Below is a small trained network, with its code and all its weights. Each question gives an input and a target symbol and asks what happens when units are switched off, that is, made to give their printed mean instead of their output.

import numpy as np


def w(rows, s, z=0):
    codes = np.array(rows[::2]) - 128.0
    scale = np.full(codes.shape[1], s)
    scale[-1] = z or s
    return codes * scale


def f(y):
    return np.maximum(y, 0)


def softmax(a):
    e = np.exp(a - a.max(-1, keepdims=True))
    return e / e.sum(-1, keepdims=True)


def log_softmax(a):
    a = a - a.max(-1, keepdims=True)
    return a - np.log(np.exp(a).sum(-1, keepdims=True))


def net(x, mask):
    ids = ['αγζηθλξπτφψ'.index(c) for c in x.split()]
    T = len(ids)
    res = E[ids] + P[:T]
    u = 0
    for l in range(2):
        r = res
        for j in range(3):
            rows = slice(2 * j, 2 * j + 2)
            q, k, v = (r @ M[l][rows].T for M in (Q, K, V))
            z = softmax(np.where(np.tri(T) > 0, q @ k.T / 2**0.5, -1e9)) @ v
            o = O[l][rows]
            res = res + np.where(mask[u + j], z, o[:, -1]) @ o[:, :-1]
        u += 3
        y = f(res @ A[l][:, :-1].T + A[l][:, -1])
        res = res + np.where(mask[u : u + 8], y, B[l][:, -1]) @ B[l][:, :-1]
        u += 8
    return log_softmax(res[-1] @ U[:, :-1].T + U[:, -1])


Q, K, V, O, A, B = {}, {}, {}, {}, {}, {}
E = w([
[184,129,181,40,90,108,63],'α',
[193,81,166,108,202,142,47],'γ',
[184,136,197,86,182,167,85],'ζ',
[169,61,252,139,104,124,195],'η',
[137,66,119,132,189,91,78],'θ',
[135,207,171,50,82,152,127],'λ',
[41,124,119,128,185,62,171],'ξ',
[102,115,151,147,9,81,94],'π',
[100,58,133,202,103,98,137],'τ',
[93,226,175,136,108,212,138],'φ',
[45,210,106,95,52,113,109],'ψ',
],0.015)
P = w([
[99,129,182,133,203,120,122],'0',
[94,120,120,73,143,165,103],'1',
[48,82,174,37,118,158,107],'2',
[136,125,124,153,168,84,151],'3',
[165,192,166,180,182,26,124],'4',
[124,135,90,142,116,153,127],'5',
[34,48,127,62,127,193,143],'6',
[143,83,104,176,83,147,178],'7',
[206,162,152,248,111,10,191],'8',
[132,121,210,153,123,92,197],'9',
[56,130,234,52,158,190,169],'10',
],0.013)
Q[0] = w([
[145,69,181,92,102,101,108],'L0H0',
[253,211,87,240,155,59,142],'L0H0',
[185,67,30,139,163,171,116],'L0H1',
[142,183,217,128,124,64,90],'L0H1',
[118,136,100,83,158,108,67],'L0H2',
[240,117,72,51,186,94,98],'L0H2',
],0.0066)
K[0] = w([
[168,73,1,98,152,85,147],'L0H0',
[21,46,141,58,112,205,89],'L0H0',
[97,104,166,87,134,149,93],'L0H1',
[192,149,83,107,147,106,155],'L0H1',
[82,158,101,137,182,112,134],'L0H2',
[44,107,150,107,171,87,37],'L0H2',
],0.0081)
V[0] = w([
[155,136,153,40,80,62,163],'L0H0',
[217,159,154,66,83,82,1],'L0H0',
[164,100,82,122,110,101,122],'L0H1',
[80,48,67,102,111,219,139],'L0H1',
[109,123,184,137,138,86,86],'L0H2',
[40,153,188,151,110,118,36],'L0H2',
],0.0052)
O[0] = w([
[130,97,152,173,140,152,143,201],'L0H0',
[89,106,160,254,144,199,102,221],'L0H0',
[135,141,111,95,130,132,210,88],'L0H1',
[198,58,97,20,103,234,107,3],'L0H1',
[114,128,157,167,145,77,126,238],'L0H2',
[145,95,178,205,163,120,114,244],'L0H2',
],0.0064,0.0033)
A[0] = w([
[113,36,172,137,110,114,109,190],'L0N0',
[81,208,176,140,106,117,106,127],'L0N1',
[46,140,132,119,57,152,198,251],'L0N2',
[111,218,55,123,106,157,153,96],'L0N3',
[57,190,68,158,86,117,60,122],'L0N4',
[253,99,125,166,175,100,49,36],'L0N5',
[203,194,103,100,187,153,173,120],'L0N6',
[246,225,210,86,71,118,66,141],'L0N7',
],0.0062,0.0027)
B[0] = w([
[109,50,112,122,190,126,83,254],'L0N0',
[139,103,199,150,131,95,155,214],'L0N1',
[2,85,157,145,127,120,130,221],'L0N2',
[158,234,146,148,130,159,168,138],'L0N3',
[102,189,140,111,107,87,85,173],'L0N4',
[129,158,86,155,183,111,181,180],'L0N5',
[78,140,162,144,80,138,135,132],'L0N6',
[100,79,151,189,190,145,167,187],'L0N7',
],0.0082,0.0069)
Q[1] = w([
[157,51,185,232,156,61,140],'L1H0',
[45,22,243,202,144,97,1],'L1H0',
[91,87,129,75,124,187,128],'L1H1',
[128,159,42,86,44,146,158],'L1H1',
[192,157,132,220,119,20,212],'L1H2',
[17,32,202,87,177,91,112],'L1H2',
],0.0092)
K[1] = w([
[95,104,87,151,83,146,191],'L1H0',
[66,146,133,185,82,116,201],'L1H0',
[140,184,152,185,132,84,122],'L1H1',
[153,135,167,100,177,134,59],'L1H1',
[60,48,86,18,85,255,100],'L1H2',
[229,180,55,175,70,136,181],'L1H2',
],0.0098)
V[1] = w([
[78,117,76,101,111,23,103],'L1H0',
[84,193,129,93,166,154,207],'L1H0',
[65,222,119,135,54,117,88],'L1H1',
[67,197,85,167,211,115,120],'L1H1',
[178,222,141,127,216,216,153],'L1H2',
[142,92,9,139,171,98,73],'L1H2',
],0.011)
O[1] = w([
[119,73,104,78,105,31,119,207],'L1H0',
[145,201,63,145,159,114,223,98],'L1H0',
[107,117,45,159,134,68,39,133],'L1H1',
[119,194,109,107,212,79,112,169],'L1H1',
[191,165,214,210,88,81,173,7],'L1H2',
[89,255,216,75,201,176,17,60],'L1H2',
],0.011,0.012)
A[1] = w([
[199,63,163,106,122,222,107,188],'L1N0',
[43,137,152,37,203,191,107,200],'L1N1',
[158,53,80,121,107,147,190,251],'L1N2',
[100,139,90,124,60,110,78,46],'L1N3',
[119,103,83,239,149,81,112,90],'L1N4',
[131,194,255,176,81,103,128,187],'L1N5',
[80,104,175,155,205,118,96,59],'L1N6',
[209,98,90,159,221,119,89,121],'L1N7',
],0.0079,0.0036)
B[1] = w([
[35,134,173,98,136,82,185,174],'L1N0',
[245,128,73,176,58,164,127,253],'L1N1',
[110,254,103,142,61,113,88,253],'L1N2',
[153,187,219,136,179,139,191,180],'L1N3',
[130,113,180,110,61,219,166,228],'L1N4',
[104,112,86,133,176,93,39,184],'L1N5',
[147,67,186,61,87,153,137,225],'L1N6',
[58,165,175,142,82,92,135,184],'L1N7',
],0.0075,0.019)
U = w([
[118,58,100,238,202,77,145,11],'α',
[171,242,154,60,74,176,87,49],'γ',
[69,185,153,129,172,133,73,107],'ζ',
[13,116,171,101,172,217,180,4],'η',
[193,171,138,27,115,193,172,138],'θ',
[164,170,98,204,94,147,131,76],'λ',
[201,132,57,64,190,43,191,243],'ξ',
[62,100,64,116,89,101,58,118],'π',
[76,99,46,76,118,227,102,219],'τ',
[100,185,77,236,94,217,91,194],'φ',
[4,254,106,7,88,133,135,138],'ψ',
],0.0043,0.0034)

Each question gives the input, a string of symbols that net reads in full, and the target symbol t.
The units are the heads (2 rows each of Q, K, V and O) and the neurons (one row each of A and B). Each row of codes is followed by its name. A weight is (code - 128) times the scale printed after its matrix; where a second scale follows, it is the last column's (O, A, B and U).
mask holds one flag per unit, layer by layer, with each layer's heads first. A switched-off unit (its flag False) gives its mean, the last column of its rows in O or B, instead of its output. The means were averaged over made-up inputs and are rounded, as every weight is.
A unit's drop is (log p(t) with every unit on - log p(t) with that unit switched off) / (log p(t) with every unit on - log p(t) with every unit switched off).
The circuit of an input: a set's keep is (log p(t) with only the set's units on - log p(t) with every unit switched off) / (log p(t) with every unit on - log p(t) with every unit switched off). Starting from the 12 units with the biggest drops (on a tie, the unit counted first), units are removed one at a time, each time the one whose removal leaves the highest keep (on an exact tie, the one counted first), for as long as the keep stays at least 0.8.
units of the circuit, in order: the units of the circuit, biggest drop first
k most important neurons: the k neurons with the biggest drops, biggest first
k most important neurons of layer l: the k neurons of layer l with the biggest drops, biggest first
input η γ π π π π π π η π, target τ: units of the circuit, in order => (L1H2)
input ξ α η γ π γ λ, target π: units of the circuit, in order => (L1H0; L0H1; L1H1)
input η π ξ η γ, target ξ: 3 most important neurons => (L0N2; L0N4; L1N2)
input ζ θ γ φ η η η, target ψ: 3 most important neurons => (L1N2; L1N1; L0N5)
input γ η ψ η π, target ψ: 3 most important neurons => (L1N2; L1N1; L0N2)
input π η φ, target τ: units of the circuit, in order => (L1H2; L1N7)
input λ φ τ π α ψ η φ η φ, target φ: units of the circuit, in order => (L1H2; L1H0; L1N6)
input α ψ ζ π ψ θ α φ α τ, target φ: 2 most important neurons of layer 1 => (L1N2; L1N4)
input τ α γ η η π π φ ξ π, target λ: units of the circuit, in order => (L1H2; L0N0; L1N2)
input α α λ η ψ π α, target ψ: 2 most important neurons of layer 1 => (L1N7; L1N4)
input π ξ η θ, target ξ: 3 most important neurons of layer 1 => (L1N4; L1N2; L1N1)
input η γ π ξ γ θ ζ π γ π η, target ζ: units of the circuit, in order => (L1H2; L0N5; L1N5)
input ψ π γ π η γ π π φ, target τ: units of the circuit, in order => (L1H2; L0N2)
input γ ζ η α η π γ, target ψ: most important neuron => (L1N2)
input θ ζ γ η η θ ξ π α, target ξ: units of the circuit, in order => (L0H0; L1H1; L1N4)
input τ θ π φ ζ π α τ π π λ, target τ: units of the circuit, in order => (L1H2; L1N1)
input θ π π π α φ γ φ α, target ζ: 3 most important neurons => (L0N1; L1N1; L1N5)
input π η ξ π η, target ξ: 3 most important neurons of layer 0 => (L0N2; L0N4; L0N1)
input ζ λ η, target α: 2 most important neurons => (L0N2; L0N5)
input ξ π γ π π ψ φ π π, target λ: units of the circuit, in order => (L1H2)
input π α φ α φ η τ α π γ φ, target φ: 2 most important neurons of layer 0 => (L0N2; L0N0)
input ζ η π η, target π: units of the circuit, in order => (L0N2; L1H0; L1H2)
